Below is a small trained network, with its code and all its weights. Each question gives an input and a class and asks what happens when units are switched off, that is, made to give their printed mean instead of their output.

import numpy as np


def w(rows, s, z=0):
    codes = np.array(rows[::2]) - 128.0
    scale = np.full(codes.shape[1], s)
    scale[-1] = z or s
    return codes * scale


def norm(h):
    return h / np.sqrt((h * h).mean(-1, keepdims=True) + 1e-5)


def f(y):
    return y / 2 * (1 + np.tanh(0.7978845608 * (y + 0.044715 * y**3)))


def log_softmax(a):
    a = a - a.max(-1, keepdims=True)
    return a - np.log(np.exp(a).sum(-1, keepdims=True))


def net(x, mask):
    res = np.array(x, float).reshape(1, 6) / 4 @ E
    u = 0
    for l in range(3):
        y = f(norm(res) @ A[l][:, :-1].T + A[l][:, -1])
        res = res + np.where(mask[u : u + 7], y, B[l][:, -1]) @ B[l][:, :-1]
        u += 7
    return log_softmax(norm(res)[-1] @ U[:, :-1].T + U[:, -1])


A, B = {}, {}
E = w([
[128,132,130],'x0',
[131,121,127],'x1',
[120,151,131],'x2',
[79,120,1],'x3',
[127,130,128],'x4',
[213,170,110],'x5',
],0.0061)
A[0] = w([
[206,173,96,99],'0.n0',
[119,152,46,159],'0.n1',
[172,143,113,142],'0.n2',
[219,176,101,105],'0.n3',
[51,105,141,6],'0.n4',
[168,150,199,112],'0.n5',
[247,171,56,59],'0.n6',
],0.011,0.0024)
B[0] = w([
[111,140,200,203],'0.n0',
[195,145,89,216],'0.n1',
[122,152,160,158],'0.n2',
[64,143,208,220],'0.n3',
[84,68,167,167],'0.n4',
[170,158,79,206],'0.n5',
[159,131,252,254],'0.n6',
],0.018,0.005)
A[1] = w([
[132,138,148,144],'1.n0',
[133,164,70,216],'1.n1',
[181,157,213,104],'1.n2',
[200,158,28,171],'1.n3',
[125,160,139,139],'1.n4',
[141,181,100,154],'1.n5',
[2,54,153,10],'1.n6',
],0.0094,0.0014)
B[1] = w([
[132,118,113,145],'1.n0',
[113,119,81,148],'1.n1',
[180,117,64,253],'1.n2',
[123,115,65,207],'1.n3',
[125,110,102,140],'1.n4',
[92,78,101,141],'1.n5',
[120,181,253,207],'1.n6',
],0.015,0.0051)
A[2] = w([
[64,113,162,44],'2.n0',
[101,102,134,2],'2.n1',
[93,119,158,167],'2.n2',
[146,89,98,63],'2.n3',
[175,102,171,35],'2.n4',
[113,120,148,80],'2.n5',
[249,129,124,173],'2.n6',
],0.014,0.00093)
B[2] = w([
[211,189,197,162],'2.n0',
[150,189,161,119],'2.n1',
[229,89,186,159],'2.n2',
[84,194,113,148],'2.n3',
[109,67,64,196],'2.n4',
[166,105,153,137],'2.n5',
[30,101,2,254],'2.n6',
],0.011,0.006)
U = w([
[103,154,35,255],'0',
[152,163,245,1],'1',
],0.011,0.00033)

Each question gives the input, the list of numbers given to net, and the class t.
The units are the neurons (one row each of A and B). Each row of codes is followed by its name. A weight is (code - 128) times the scale printed after its matrix; where a second scale follows, it is the last column's (A, B and U).
mask holds one flag per neuron, layer by layer. A switched-off neuron (its flag False) gives its mean, the last column of its row in B, instead of its output. The means were averaged over made-up inputs and are rounded, as every weight is.
A unit's drop is (log p(t) with every unit on - log p(t) with that unit switched off) / (log p(t) with every unit on - log p(t) with every unit switched off).
The circuit of an input: a set's keep is (log p(t) with only the set's units on - log p(t) with every unit switched off) / (log p(t) with every unit on - log p(t) with every unit switched off). Starting from the 12 units with the biggest drops (on a tie, the unit counted first), units are removed one at a time, each time the one whose removal leaves the highest keep (on an exact tie, the one counted first), for as long as the keep stays at least 0.8.
circuit, biggest first: the units of the circuit, biggest drop first
top k neurons: the k neurons with the biggest drops, biggest first
k most important neurons of layer l: the k neurons of layer l with the biggest drops, biggest first
drop when u is switched off: that unit's drop, to one decimal
input [6,-3,6,7,-3,8], class 1: circuit, biggest first => 0.n6
input [5,7,5,-4,1,4], class 0: top 2 neurons => 0.n5, 1.n2
input [5,-1,6,6,2,-8], class 1: top 2 neurons => 0.n4, 0.n5
input [-7,-2,-2,-8,7,-7], class 0: top 2 neurons => 0.n3, 0.n5
input [4,0,-4,6,-6,8], class 1: top 2 neurons => 0.n6, 0.n3
input [-3,2,-3,4,2,-6], class 1: 2 most important neurons of layer 0 => 0.n4, 0.n5
input [-5,-1,5,5,-3,-6], class 1: 2 most important neurons of layer 1 => 1.n2, 1.n6
input [-8,-5,-3,5,4,-7], class 1: 2 most important neurons of layer 0 => 0.n4, 0.n5
input [-8,-3,-2,5,1,-6], class 1: drop when 1.n6 is switched off => 2.0
input [5,2,8,-7,-6,-2], class 0: drop when 2.n1 is switched off => 0.0
input [7,8,5,6,-6,-7], class 1: drop when 2.n6 is switched off => 1.4
